Small tables with named rows and columns. After each table, cells are looked up by row and column.

vuvog:
fields: puz, mazen, ditis
bube: [2.6, 7.9, 5.8]
pabira: [5.1, 8.3, 3.1]
doz: [4.2, 8.8, 3.6]
lamoru: [2.6, 7.5, 6.2]
labo: [4.1, 8.7, 3.7]
veb: [8.7, 3.8, 2.5]
fafi: [1.9, 4.8, 8.7]

What is the puz of fafi in vuvog? 1.9
What is the ditis of lamoru in vuvog? 6.2
What is the mazen of bube in vuvog? 7.9
What is the puz of bube in vuvog? 2.6
What is the ditis of veb in vuvog? 2.5
What is the mazen of doz in vuvog? 8.8
What is the puz of doz in vuvog? 4.2
What is the puz of lamoru in vuvog? 2.6
What is the ditis of pabira in vuvog? 3.1
What is the mazen of veb in vuvog? 3.8
What is the mazen of fafi in vuvog? 4.8
What is the mazen of pabira in vuvog? 8.3
What is the ditis of bube in vuvog? 5.8
What is the mazen of labo in vuvog? 8.7
What is the puz of veb in vuvog? 8.7
What is the ditis of fafi in vuvog? 8.7
What is the puz of labo in vuvog? 4.1
What is the mazen of lamoru in vuvog? 7.5
What is the ditis of labo in vuvog? 3.7

Table tolevi
|  | moziso | ved |
|---|---|---|
| vifofep | 1440 | 1368 |
| bos | 846 | 718 |
| zanivu | 5020 | 7598 |
| gel | 213 | 161 |
| fazaves | 4962 | 7328 |

fazaves, moziso -> 4962
zanivu, ved -> 7598
bos, moziso -> 846
gel, ved -> 161
gel, moziso -> 213
vifofep, moziso -> 1440
fazaves, ved -> 7328
bos, ved -> 718
vifofep, ved -> 1368
zanivu, moziso -> 5020

Table mufo
|  | sedo | ter | nar | fusog | rek | biditab |
|---|---|---|---|---|---|---|
| beg | 134 | 180 | 155 | 228 | 237 | 89 |
| tepa | 204 | 207 | 203 | 182 | 155 | 78 |
| kimib | 60 | 195 | 217 | 175 | 169 | 215 |
| riroled | 218 | 168 | 43 | 222 | 195 | 183 |
| tafutop | 158 | 243 | 140 | 84 | 179 | 231 |
| moteni | 157 | 236 | 249 | 155 | 56 | 165 |
| rel | 158 | 229 | 187 | 51 | 177 | 229 |
| sir | 150 | 235 | 243 | 149 | 57 | 159 |
| luvub | 182 | 221 | 225 | 150 | 44 | 192 |
| getil | 196 | 196 | 167 | 197 | 64 | 198 |

What is the biditab of riroled in mufo? 183
What is the rek of beg in mufo? 237
What is the fusog of kimib in mufo? 175
What is the biditab of tafutop in mufo? 231
What is the fusog of tafutop in mufo? 84
What is the nar of tepa in mufo? 203
What is the rek of moteni in mufo? 56
What is the rek of getil in mufo? 64
What is the rek of sir in mufo? 57
Which row has the largest ter? tafutop

lupun:
	tol	fim	tobire	lepin	kupome
sevu	604	244	695	399	521
rar	286	553	568	329	627
pife	368	463	611	286	667
kodaf	526	531	484	437	463
givi	548	471	596	546	538
ralasuz	393	455	635	442	505
tig	262	492	677	361	570
gerize	515	529	472	460	487
vikovu	717	435	406	723	334
dudifu	596	505	506	490	504
zevov	678	357	418	654	279
mizuneg	551	624	553	641	560
pekopiv	498	685	546	831	515
ranen	364	372	599	473	461

givi, tol: 548
pife, fim: 463
gerize, tobire: 472
kodaf, fim: 531
pekopiv, tobire: 546
zevov, fim: 357
Which row has the largest kupome? pife

dok.tsv
	vaner	desuta
nat	21	212
bev	240	117
kopif	193	242
gev	30	250
fod	237	154
numedaz	116	53
fabopob	239	61
pibeko	8	178
voneba	12	197

What is the vaner of fod in dok?
237
What is the vaner of gev in dok?
30
What is the desuta of bev in dok?
117
What is the vaner of pibeko in dok?
8
What is the vaner of numedaz in dok?
116
What is the vaner of kopif in dok?
193
What is the desuta of fabopob in dok?
61
What is the vaner of fabopob in dok?
239
What is the desuta of pibeko in dok?
178
What is the desuta of numedaz in dok?
53
What is the vaner of nat in dok?
21
What is the vaner of bev in dok?
240
What is the desuta of kopif in dok?
242
What is the desuta of nat in dok?
212
What is the desuta of voneba in dok?
197

Table nikoz
	fibogu	von	latudut
numana	221	88	241
ziri	234	159	94
gadanef	45	170	229

fibogu of ziri: 234
von of gadanef: 170
latudut of numana: 241
fibogu of gadanef: 45
latudut of gadanef: 229
von of ziri: 159
von of numana: 88
fibogu of numana: 221
latudut of ziri: 94

benof =
	fav	kabad	vobam	lotuzos
lefut	39.251	40.744	27.810	88.135
mugoge	43.551	41.143	49.435	72.801
gedo	38.564	31.986	41.991	18.584
viv	30.425	34.118	34.476	22.155
zal	51.786	39.577	41.901	8.029
murika	40.510	33.539	50.319	51.412
mesamev	42.617	36.330	46.167	13.828
geb	46.655	33.455	28.277	64.596
bupi	27.822	36.264	54.138	24.478

kabad of mesamev = 36.330
fav of murika = 40.510
kabad of mugoge = 41.143
vobam of mugoge = 49.435
kabad of zal = 39.577
vobam of viv = 34.476
vobam of bupi = 54.138
lotuzos of gedo = 18.584
vobam of zal = 41.901
lotuzos of murika = 51.412
kabad of murika = 33.539
vobam of geb = 28.277
fav of bupi = 27.822
kabad of bupi = 36.264
fav of lefut = 39.251
kabad of lefut = 40.744
fav of mesamev = 42.617
vobam of murika = 50.319

